Here is a tiny trained network, its code and every weight. The questions are about switching its units off for an input and a class, where a switched-off unit gives its printed mean instead of its output.

import numpy as np


def w(rows, s, z=0):
    codes = np.array(rows[::2]) - 128.0
    scale = np.full(codes.shape[1], s)
    scale[-1] = z or s
    return codes * scale


def norm(h):
    return h / np.sqrt((h * h).mean(-1, keepdims=True) + 1e-5)


def f(y):
    return y / 2 * (1 + np.tanh(0.7978845608 * (y + 0.044715 * y**3)))


def log_softmax(a):
    a = a - a.max(-1, keepdims=True)
    return a - np.log(np.exp(a).sum(-1, keepdims=True))


def net(x, mask):
    res = np.array(x, float).reshape(1, 6) / 4 @ E
    u = 0
    for l in range(4):
        y = f(norm(res) @ A[l][:, :-1].T + A[l][:, -1])
        res = res + np.where(mask[u : u + 6], y, B[l][:, -1]) @ B[l][:, :-1]
        u += 6
    return log_softmax(norm(res)[-1] @ U[:, :-1].T + U[:, -1])


A, B = {}, {}
E = w([
[173,174,173,94,17,133,129,178,104,215],'x0',
[127,118,165,83,178,108,29,195,173,17],'x1',
[127,58,163,165,99,39,81,54,177,179],'x2',
[77,226,207,149,118,139,152,129,143,148],'x3',
[177,52,181,2,120,63,157,110,85,75],'x4',
[115,251,109,99,98,100,113,103,178,117],'x5',
],0.0052)
A[0] = w([
[154,140,196,43,117,120,118,246,148,57,126],'0.n0',
[127,122,130,148,96,91,108,71,149,196,97],'0.n1',
[115,107,83,91,148,101,158,168,97,140,2],'0.n2',
[201,30,49,101,157,143,170,114,34,106,118],'0.n3',
[69,162,177,92,208,216,254,158,39,96,100],'0.n4',
[140,181,86,114,86,111,161,144,117,156,61],'0.n5',
],0.006,0.0062)
B[0] = w([
[240,174,211,175,177,118,78,94,60,115,254],'0.n0',
[221,63,128,157,74,109,151,105,210,116,153],'0.n1',
[109,114,152,141,142,230,109,81,87,161,96],'0.n2',
[102,71,2,97,85,193,120,20,105,57,230],'0.n3',
[146,121,116,206,72,110,217,180,159,18,231],'0.n4',
[164,153,103,87,118,225,189,88,194,95,135],'0.n5',
],0.005,0.0041)
A[1] = w([
[85,57,119,150,255,119,77,151,156,43,138],'1.n0',
[91,198,95,120,157,181,110,137,173,123,100],'1.n1',
[145,121,153,133,95,153,146,121,81,164,95],'1.n2',
[97,95,90,131,109,127,150,182,82,125,2],'1.n3',
[107,122,113,156,151,159,139,195,160,132,93],'1.n4',
[114,52,131,124,133,55,136,81,138,124,123],'1.n5',
],0.0099,0.0047)
B[1] = w([
[118,131,199,104,205,170,204,246,218,84,255],'1.n0',
[65,103,98,181,131,1,120,76,67,168,177],'1.n1',
[97,73,129,139,160,92,116,179,135,132,144],'1.n2',
[81,101,118,119,199,145,101,103,155,119,126],'1.n3',
[61,173,209,215,128,89,157,193,98,166,148],'1.n4',
[154,136,127,88,95,111,86,14,142,157,190],'1.n5',
],0.0073,0.0087)
A[2] = w([
[163,2,86,65,130,179,118,94,99,98,177],'2.n0',
[131,49,41,79,102,197,144,107,165,73,22],'2.n1',
[68,96,105,114,99,81,46,27,63,198,28],'2.n2',
[120,240,63,146,140,132,104,48,180,118,67],'2.n3',
[53,84,70,178,138,159,165,94,148,189,5],'2.n4',
[88,19,45,142,179,207,135,161,171,121,85],'2.n5',
],0.0079,0.003)
B[2] = w([
[112,111,104,159,79,133,196,152,49,149,254],'2.n0',
[74,102,143,58,63,180,142,138,152,128,202],'2.n1',
[192,108,58,114,72,1,72,107,203,228,200],'2.n2',
[109,114,37,115,117,59,59,61,91,121,177],'2.n3',
[161,165,163,172,155,113,82,149,163,131,175],'2.n4',
[147,170,100,101,79,179,86,52,82,88,215],'2.n5',
],0.0097,0.0051)
A[3] = w([
[68,133,89,120,130,97,185,128,36,117,2],'3.n0',
[81,215,93,143,133,167,54,99,171,81,139],'3.n1',
[151,142,199,13,146,145,96,130,134,184,5],'3.n2',
[163,99,152,66,218,111,123,165,166,74,62],'3.n3',
[153,111,255,110,166,128,160,123,150,113,179],'3.n4',
[194,114,186,47,121,86,81,148,52,119,161],'3.n5',
],0.0081,0.0059)
B[3] = w([
[156,173,159,196,233,161,157,137,184,61,133],'3.n0',
[205,160,139,129,81,41,136,119,42,123,184],'3.n1',
[187,103,170,63,172,100,86,85,254,100,129],'3.n2',
[137,136,139,33,176,106,44,41,243,213,212],'3.n3',
[158,112,95,109,113,144,85,57,102,110,254],'3.n4',
[152,221,108,191,160,123,67,115,153,64,208],'3.n5',
],0.0077,0.0059)
U = w([
[132,92,53,98,43,60,90,52,111,227,127],'0',
[93,26,91,49,86,232,224,114,92,75,132],'1',
[183,133,191,79,206,155,54,110,218,63,168],'2',
[38,154,164,194,169,95,203,212,181,138,123],'3',
[89,151,43,3,187,87,92,121,117,129,23],'4',
[88,85,188,159,127,199,82,186,156,235,2],'5',
[179,187,137,171,115,114,107,117,37,76,154],'6',
],0.016,0.009)

Each question gives the input, the list of numbers given to net, and the class t.
The units are the neurons (one row each of A and B). Each row of codes is followed by its name. A weight is (code - 128) times the scale printed after its matrix; where a second scale follows, it is the last column's (A, B and U).
mask holds one flag per neuron, layer by layer. A switched-off neuron (its flag False) gives its mean, the last column of its row in B, instead of its output. The means were averaged over made-up inputs and are rounded, as every weight is.
A unit's drop is (log p(t) with every unit on - log p(t) with that unit switched off) / (log p(t) with every unit on - log p(t) with every unit switched off).
most important unit: the unit with the biggest drop
top k neurons: the k neurons with the biggest drops, biggest first
top k neurons in layer l: the k neurons of layer l with the biggest drops, biggest first
drop when u is switched off: that unit's drop, to one decimal
input [5,1,1,-7,3,7], class 6: top 2 neurons => [1.n0 1.n1]
input [-4,-8,-6,-5,0,4], class 1: most important unit => 0.n3
input [5,-1,1,-2,4,3], class 6: top 2 neurons => [1.n0 1.n1]
input [8,2,-3,-4,-8,-6], class 5: top 2 neurons in layer 1 => [1.n4 1.n0]
input [5,-1,4,8,3,-1], class 2: top 3 neurons => [1.n1 2.n0 0.n3]
input [7,3,0,8,-3,7], class 0: top 3 neurons => [1.n0 1.n1 0.n4]
input [-6,-1,6,2,6,0], class 1: top 4 neurons => [1.n0 0.n0 2.n0 1.n1]
input [-7,1,6,0,7,-6], class 1: top 3 neurons => [0.n3 1.n0 2.n0]
input [8,5,2,2,-3,-3], class 2: top 2 neurons => [2.n0 1.n1]
input [-7,-1,-7,-8,-6,1], class 6: top 3 neurons => [2.n5 3.n1 1.n1]
input [0,-2,-5,0,0,8], class 0: top 3 neurons => [1.n0 1.n1 2.n3]
input [-8,-4,-4,-5,-7,-2], class 6: top 2 neurons in layer 2 => [2.n5 2.n4]
input [-8,8,-7,-8,7,-2], class 1: top 2 neurons => [0.n3 2.n0]
input [-5,-1,2,1,-3,-6], class 2: top 2 neurons => [1.n0 2.n0]
input [-5,-3,1,2,-8,-7], class 3: top 2 neurons => [1.n4 0.n3]
input [-4,3,-5,-7,1,-2], class 1: most important unit => 0.n3
input [-1,-7,-4,1,-8,-6], class 3: top 3 neurons => [1.n4 0.n3 3.n4]
input [-5,-3,0,-2,-2,1], class 6: top 2 neurons => [2.n5 3.n1]
input [1,-4,-4,8,-1,8], class 0: top 3 neurons => [1.n0 2.n3 1.n1]
input [2,7,-8,8,-4,3], class 6: top neuron in layer 0 => [0.n0]
input [-2,8,-2,2,-8,-4], class 3: top 2 neurons in layer 1 => [1.n4 1.n1]
input [-4,0,7,-8,1,-1], class 1: drop when 1.n0 is switched off => 0.5
input [-5,4,-3,2,-5,-5], class 3: drop when 1.n4 is switched off => 0.6
input [-4,-5,-3,2,-6,-3], class 3: drop when 0.n3 is switched off => 0.2
input [1,4,7,-3,-6,-2], class 2: drop when 0.n3 is switched off => 0.1
